Below is a small trained network, with its code and all its weights. Each question gives an input and a target symbol and asks what happens when units are switched off, that is, made to give their printed mean instead of their output.

import numpy as np


def w(rows, s, z=0):
    codes = np.array(rows[::2]) - 128.0
    scale = np.full(codes.shape[1], s)
    scale[-1] = z or s
    return codes * scale


def f(y):
    return np.maximum(y, 0)


def softmax(a):
    e = np.exp(a - a.max(-1, keepdims=True))
    return e / e.sum(-1, keepdims=True)


def log_softmax(a):
    a = a - a.max(-1, keepdims=True)
    return a - np.log(np.exp(a).sum(-1, keepdims=True))


def net(x, mask):
    ids = ['γδημπστφω'.index(c) for c in x.split()]
    T = len(ids)
    res = E[ids] + P[:T]
    u = 0
    for l in range(2):
        r = res
        for j in range(2):
            rows = slice(2 * j, 2 * j + 2)
            q, k, v = (r @ M[l][rows].T for M in (Q, K, V))
            z = softmax(np.where(np.tri(T) > 0, q @ k.T / 2**0.5, -1e9)) @ v
            o = O[l][rows]
            res = res + np.where(mask[u + j], z, o[:, -1]) @ o[:, :-1]
        u += 2
        y = f(res @ A[l][:, :-1].T + A[l][:, -1])
        res = res + np.where(mask[u : u + 8], y, B[l][:, -1]) @ B[l][:, :-1]
        u += 8
    return log_softmax(res[-1] @ U[:, :-1].T + U[:, -1])


Q, K, V, O, A, B = {}, {}, {}, {}, {}, {}
E = w([
[68,72,103,119],'γ',
[121,109,214,198],'δ',
[81,49,172,140],'η',
[50,116,48,96],'μ',
[108,123,112,191],'π',
[233,247,97,125],'σ',
[96,71,151,149],'τ',
[83,134,75,144],'φ',
[112,93,158,174],'ω',
],0.014)
P = w([
[101,138,100,148],'0',
[43,203,181,118],'1',
[2,222,162,118],'2',
[43,209,136,160],'3',
[146,129,106,115],'4',
[198,79,41,100],'5',
[150,120,111,118],'6',
[138,130,130,150],'7',
[6,209,161,197],'8',
[161,144,131,173],'9',
[130,114,118,120],'10',
[189,102,83,94],'11',
[122,113,110,127],'12',
],0.008)
Q[0] = w([
[88,210,113,164],'L0H1',
[174,98,19,168],'L0H1',
[255,171,165,83],'L0H2',
[181,124,92,78],'L0H2',
],0.0094)
K[0] = w([
[175,102,20,51],'L0H1',
[229,243,189,111],'L0H1',
[1,97,129,132],'L0H2',
[47,146,191,149],'L0H2',
],0.0084)
V[0] = w([
[102,73,165,118],'L0H1',
[127,192,75,189],'L0H1',
[161,254,56,151],'L0H2',
[126,35,98,181],'L0H2',
],0.0074)
O[0] = w([
[199,106,15,203,161],'L0H1',
[117,196,157,38,248],'L0H1',
[177,127,185,2,206],'L0H2',
[62,179,148,124,191],'L0H2',
],0.0077,0.0016)
A[0] = w([
[199,1,187,77,140],'L0N1',
[155,122,115,141,57],'L0N2',
[234,132,234,137,81],'L0N3',
[17,127,117,170,3],'L0N4',
[142,214,2,115,189],'L0N5',
[139,207,117,93,64],'L0N6',
[107,84,18,152,129],'L0N7',
[23,168,243,114,204],'L0N8',
],0.0082,0.0041)
B[0] = w([
[94,233,249,172,202],'L0N1',
[120,151,131,160,128],'L0N2',
[86,94,67,189,154],'L0N3',
[29,231,98,173,204],'L0N4',
[146,44,176,100,212],'L0N5',
[134,89,244,133,153],'L0N6',
[49,49,189,124,215],'L0N7',
[172,146,2,135,254],'L0N8',
],0.0073,0.0057)
Q[1] = w([
[95,52,173,101],'L1H1',
[209,3,126,125],'L1H1',
[171,133,47,161],'L1H2',
[83,145,93,168],'L1H2',
],0.012)
K[1] = w([
[138,152,91,158],'L1H1',
[49,230,2,135],'L1H1',
[124,128,78,184],'L1H2',
[138,13,174,161],'L1H2',
],0.011)
V[1] = w([
[32,16,100,1],'L1H1',
[31,151,163,83],'L1H1',
[153,161,102,75],'L1H2',
[128,146,54,128],'L1H2',
],0.0089)
O[1] = w([
[101,56,160,4,200],'L1H1',
[55,151,176,59,255],'L1H1',
[147,48,90,120,59],'L1H2',
[177,153,98,101,126],'L1H2',
],0.012,0.0061)
A[1] = w([
[206,21,142,109,121],'L1N1',
[132,76,230,110,158],'L1N2',
[10,61,25,149,65],'L1N3',
[82,247,127,132,2],'L1N4',
[135,100,123,143,108],'L1N5',
[204,143,94,1,79],'L1N6',
[76,181,223,202,75],'L1N7',
[226,106,11,246,44],'L1N8',
],0.0062,0.008)
B[1] = w([
[47,241,90,183,134],'L1N1',
[131,169,68,172,254],'L1N2',
[247,166,160,163,224],'L1N3',
[156,1,226,230,159],'L1N4',
[149,150,110,118,128],'L1N5',
[237,51,130,228,161],'L1N6',
[204,28,109,72,203],'L1N7',
[221,36,114,36,142],'L1N8',
],0.0086,0.0071)
U = w([
[83,165,150,93,185],'γ',
[153,90,104,152,98],'δ',
[127,79,203,148,2],'η',
[145,77,100,72,101],'μ',
[117,225,2,118,243],'π',
[221,206,200,91,76],'σ',
[115,118,150,152,44],'τ',
[151,131,51,83,138],'φ',
[104,154,92,189,246],'ω',
],0.0097,0.005)

Each question gives the input, a string of symbols that net reads in full, and the target symbol t.
The units are the heads (2 rows each of Q, K, V and O) and the neurons (one row each of A and B). Each row of codes is followed by its name. A weight is (code - 128) times the scale printed after its matrix; where a second scale follows, it is the last column's (O, A, B and U).
mask holds one flag per unit, layer by layer, with each layer's heads first. A switched-off unit (its flag False) gives its mean, the last column of its rows in O or B, instead of its output. The means were averaged over made-up inputs and are rounded, as every weight is.
A unit's drop is (log p(t) with every unit on - log p(t) with that unit switched off) / (log p(t) with every unit on - log p(t) with every unit switched off).
The circuit of an input: a set's keep is (log p(t) with only the set's units on - log p(t) with every unit switched off) / (log p(t) with every unit on - log p(t) with every unit switched off). Starting from the 12 units with the biggest drops (on a tie, the unit counted first), units are removed one at a time, each time the one whose removal leaves the highest keep (on an exact tie, the one counted first), for as long as the keep stays at least 0.8.
units of the circuit, in order: the units of the circuit, biggest drop first
unit that matters most: the unit with the biggest drop
top k neurons: the k neurons with the biggest drops, biggest first
k most important neurons of layer l: the k neurons of layer l with the biggest drops, biggest first
heads that matter: for each layer, one digit per head in row order, 1 if its drop is at least 0.15 and else 0, layers parted by /
input η μ φ, target η: heads that matter => 11 / 01
input μ γ δ π γ μ γ φ γ, target μ: units of the circuit, in order => L1H1, L0N5, L0N7, L0N8
input ω γ ω, target ω: top neuron => L1N4
input φ γ γ γ γ μ δ δ ω, target μ: units of the circuit, in order => L0N5, L1H1, L0N7, L0N8
input η γ δ μ, target η: 2 most important neurons of layer 0 => L0N4, L0N7
input μ τ δ, target μ: 3 most important neurons of layer 0 => L0N8, L0N5, L0N1
input γ η η μ π γ ω ω ω γ γ μ, target ω: heads that matter => 10 / 10
input μ τ φ γ γ τ, target γ: heads that matter => 00 / 10
input η ω ω η, target η: heads that matter => 11 / 11
input ω π γ γ γ ω γ π γ τ γ φ, target γ: heads that matter => 01 / 10
input π γ δ, target π: heads that matter => 00 / 01
input γ π η ω γ μ γ η π, target μ: top 3 neurons => L0N5, L0N7, L0N1
input ω ω μ γ δ π γ ω ω, target π: heads that matter => 00 / 10
input δ π π γ, target δ: top 2 neurons => L1N8, L1N4
input μ γ γ μ, target μ: units of the circuit, in order => L1H1, L0N1, L0N5
input δ γ π π, target δ: 3 most important neurons of layer 1 => L1N8, L1N4, L1N7
input π ω δ η η π, target δ: top 4 neurons => L0N8, L1N8, L0N7, L0N5
input μ ω γ δ, target μ: top 2 neurons => L0N5, L0N8
input π μ γ, target π: unit that matters most => L0N8
input ω γ ω η, target ω: heads that matter => 01 / 10
input π γ ω η π μ γ γ ω, target μ: heads that matter => 00 / 10
input γ ω γ μ γ γ, target γ: 3 most important neurons of layer 0 => L0N4, L0N7, L0N8
input ω γ φ τ, target ω: units of the circuit, in order => L0H2, L1H1, L0N4
input δ η γ ω, target δ: top 2 neurons => L1N8, L0N4
input ω ω τ, target ω: units of the circuit, in order => L0H2, L1N4, L1H1, L0N8
input γ μ γ μ γ γ γ π, target γ: top 2 neurons => L0N8, L0N7
input γ γ γ π, target γ: most important neuron of layer 0 => L0N7
